Here is a tiny trained network, its code and every weight. The questions are about switching its units off for an input and a target symbol, where a switched-off unit gives its printed mean instead of its output.

import numpy as np


def w(rows, s, z=0):
    codes = np.array(rows[::2]) - 128.0
    scale = np.full(codes.shape[1], s)
    scale[-1] = z or s
    return codes * scale


def norm(h):
    return h / np.sqrt((h * h).mean(-1, keepdims=True) + 1e-5)


def f(y):
    return y / 2 * (1 + np.tanh(0.7978845608 * (y + 0.044715 * y**3)))


def softmax(a):
    e = np.exp(a - a.max(-1, keepdims=True))
    return e / e.sum(-1, keepdims=True)


def log_softmax(a):
    a = a - a.max(-1, keepdims=True)
    return a - np.log(np.exp(a).sum(-1, keepdims=True))


def net(x, mask):
    ids = ['Γβδεζηθμπστφ'.index(c) for c in x.split()]
    T = len(ids)
    res = E[ids] + P[:T]
    u = 0
    for l in range(2):
        r = norm(res)
        for j in range(2):
            rows = slice(2 * j, 2 * j + 2)
            q, k, v = (r @ M[l][rows].T for M in (Q, K, V))
            z = softmax(np.where(np.tri(T) > 0, q @ k.T / 2**0.5, -1e9)) @ v
            o = O[l][rows]
            res = res + np.where(mask[u + j], z, o[:, -1]) @ o[:, :-1]
        u += 2
        y = f(norm(res) @ A[l][:, :-1].T + A[l][:, -1])
        res = res + np.where(mask[u : u + 12], y, B[l][:, -1]) @ B[l][:, :-1]
        u += 12
    return log_softmax(norm(res)[-1] @ U[:, :-1].T + U[:, -1])


Q, K, V, O, A, B = {}, {}, {}, {}, {}, {}
E = w([
[131,108,115],'Γ',
[91,124,122],'β',
[74,132,133],'δ',
[71,145,173],'ε',
[65,167,201],'ζ',
[102,134,105],'η',
[79,180,216],'θ',
[72,136,121],'μ',
[62,158,170],'π',
[144,143,65],'σ',
[184,250,195],'τ',
[183,248,196],'φ',
],0.011)
P = w([
[147,2,125],'0',
[149,50,124],'1',
[132,76,115],'2',
[119,96,105],'3',
[106,119,100],'4',
[99,144,93],'5',
[95,170,80],'6',
[88,171,84],'7',
],0.007)
Q[0] = w([
[150,116,114],'0.h0',
[7,196,90],'0.h0',
[39,109,49],'0.h1',
[161,193,124],'0.h1',
],0.013)
K[0] = w([
[107,69,225],'0.h0',
[97,254,74],'0.h0',
[67,229,102],'0.h1',
[141,2,6],'0.h1',
],0.0076)
V[0] = w([
[178,136,51],'0.h0',
[2,172,163],'0.h0',
[98,132,90],'0.h1',
[148,131,250],'0.h1',
],0.0081)
O[0] = w([
[54,160,58,80],'0.h0',
[144,54,213,255],'0.h0',
[157,2,165,165],'0.h1',
[170,137,110,101],'0.h1',
],0.0078,0.005)
A[0] = w([
[55,113,153,253],'0.n0',
[142,164,155,148],'0.n1',
[118,204,51,254],'0.n2',
[100,150,153,224],'0.n3',
[115,29,113,108],'0.n4',
[152,215,169,73],'0.n5',
[178,108,103,207],'0.n6',
[170,108,129,70],'0.n7',
[145,113,197,129],'0.n8',
[66,192,189,120],'0.n9',
[106,131,191,194],'0.n10',
[122,2,186,114],'0.n11',
],0.0072,0.0026)
B[0] = w([
[255,159,38,210],'0.n0',
[128,103,56,128],'0.n1',
[231,70,165,134],'0.n2',
[197,87,92,158],'0.n3',
[108,75,136,188],'0.n4',
[61,109,87,121],'0.n5',
[198,66,148,139],'0.n6',
[125,134,154,122],'0.n7',
[166,126,119,170],'0.n8',
[163,122,147,146],'0.n9',
[173,82,63,182],'0.n10',
[159,147,162,254],'0.n11',
],0.0054,0.0068)
Q[1] = w([
[28,247,168],'1.h0',
[3,12,160],'1.h0',
[91,172,189],'1.h1',
[81,69,197],'1.h1',
],0.0051)
K[1] = w([
[68,2,63],'1.h0',
[90,122,192],'1.h0',
[66,105,118],'1.h1',
[157,112,153],'1.h1',
],0.011)
V[1] = w([
[91,54,62],'1.h0',
[3,203,231],'1.h0',
[107,82,144],'1.h1',
[240,86,77],'1.h1',
],0.0066)
O[1] = w([
[74,35,126,118],'1.h0',
[230,162,171,3],'1.h0',
[128,70,62,158],'1.h1',
[93,56,253,249],'1.h1',
],0.0048,0.0063)
A[1] = w([
[108,254,75,4],'1.n0',
[218,156,129,236],'1.n1',
[124,54,167,188],'1.n2',
[144,189,173,123],'1.n3',
[228,157,84,196],'1.n4',
[177,171,202,165],'1.n5',
[95,103,138,170],'1.n6',
[221,124,102,164],'1.n7',
[175,82,117,114],'1.n8',
[176,28,234,230],'1.n9',
[12,128,60,227],'1.n10',
[82,106,104,145],'1.n11',
],0.0083,0.0027)
B[1] = w([
[93,66,145,124],'1.n0',
[165,237,66,138],'1.n1',
[89,153,128,192],'1.n2',
[162,168,85,124],'1.n3',
[253,117,115,127],'1.n4',
[96,134,63,142],'1.n5',
[107,136,61,146],'1.n6',
[194,202,157,135],'1.n7',
[101,156,165,147],'1.n8',
[98,195,110,247],'1.n9',
[209,214,65,141],'1.n10',
[152,138,51,136],'1.n11',
],0.0059,0.015)
U = w([
[156,109,84,41],'Γ',
[107,89,104,102],'β',
[79,64,164,150],'δ',
[126,112,184,3],'ε',
[132,145,217,93],'ζ',
[107,101,102,133],'η',
[149,171,186,90],'θ',
[105,88,155,178],'μ',
[127,103,220,136],'π',
[119,133,2,192],'σ',
[182,212,103,170],'τ',
[185,205,102,172],'φ',
],0.015,0.0041)

Each question gives the input, a string of symbols that net reads in full, and the target symbol t.
The units are the heads (2 rows each of Q, K, V and O) and the neurons (one row each of A and B). Each row of codes is followed by its name. A weight is (code - 128) times the scale printed after its matrix; where a second scale follows, it is the last column's (O, A, B and U).
mask holds one flag per unit, layer by layer, with each layer's heads first. A switched-off unit (its flag False) gives its mean, the last column of its rows in O or B, instead of its output. The means were averaged over made-up inputs and are rounded, as every weight is.
A unit's drop is (log p(t) with every unit on - log p(t) with that unit switched off) / (log p(t) with every unit on - log p(t) with every unit switched off).
k most important neurons: the k neurons with the biggest drops, biggest first
top k neurons in layer l: the k neurons of layer l with the biggest drops, biggest first
which heads matter: for each layer, one digit per head in row order, 1 if its drop is at least 0.15 and else 0, layers parted by /
input σ δ δ τ η, target τ: most important neuron : (0.n0)
input δ δ μ σ ζ σ π, target σ: which heads matter : 10 / 00
input Γ τ δ Γ, target τ: which heads matter : 11 / 00
input η φ β, target φ: 2 most important neurons : (0.n2 0.n4)
input δ τ μ, target τ: which heads matter : 01 / 00
input τ η π π σ ζ, target σ: 2 most important neurons : (0.n11 1.n10)
input ζ δ π δ δ σ δ, target σ: 3 most important neurons : (1.n10 0.n0 1.n9)
input β δ φ β, target φ: which heads matter : 01 / 10
input δ ζ π ζ σ β δ β, target δ: which heads matter : 01 / 00
input ζ δ φ θ, target φ: which heads matter : 00 / 10
input ζ σ β, target σ: top 2 neurons in layer 0 : (0.n11 0.n9)
input β σ π, target σ: which heads matter : 10 / 10
input ε φ σ, target φ: which heads matter : 11 / 10
input σ θ μ Γ δ Γ, target δ: which heads matter : 00 / 00
input ζ θ β δ τ φ Γ, target φ: 2 most important neurons : (0.n0 0.n2)
input ε σ τ τ Γ, target τ: which heads matter : 01 / 00
input δ β δ σ μ, target σ: 3 most important neurons : (1.n10 0.n0 1.n11)
input μ ε η φ π, target φ: which heads matter : 00 / 10
input η ε δ τ ζ, target τ: 2 most important neurons : (0.n0 0.n4)
input δ τ ε ζ σ μ, target σ: 3 most important neurons : (1.n10 1.n9 0.n11)
input δ μ π π β, target π: which heads matter : 10 / 00
input τ φ ε π, target φ: 2 most important neurons : (0.n0 0.n10)
input β δ δ σ β σ δ, target σ: 2 most important neurons : (1.n10 0.n0)
input τ μ η, target τ: top 2 neurons in layer 0 : (0.n4 0.n2)
input δ φ δ, target φ: most important neuron : (0.n2)
input ζ μ σ ζ, target σ: most important neuron : (0.n11)
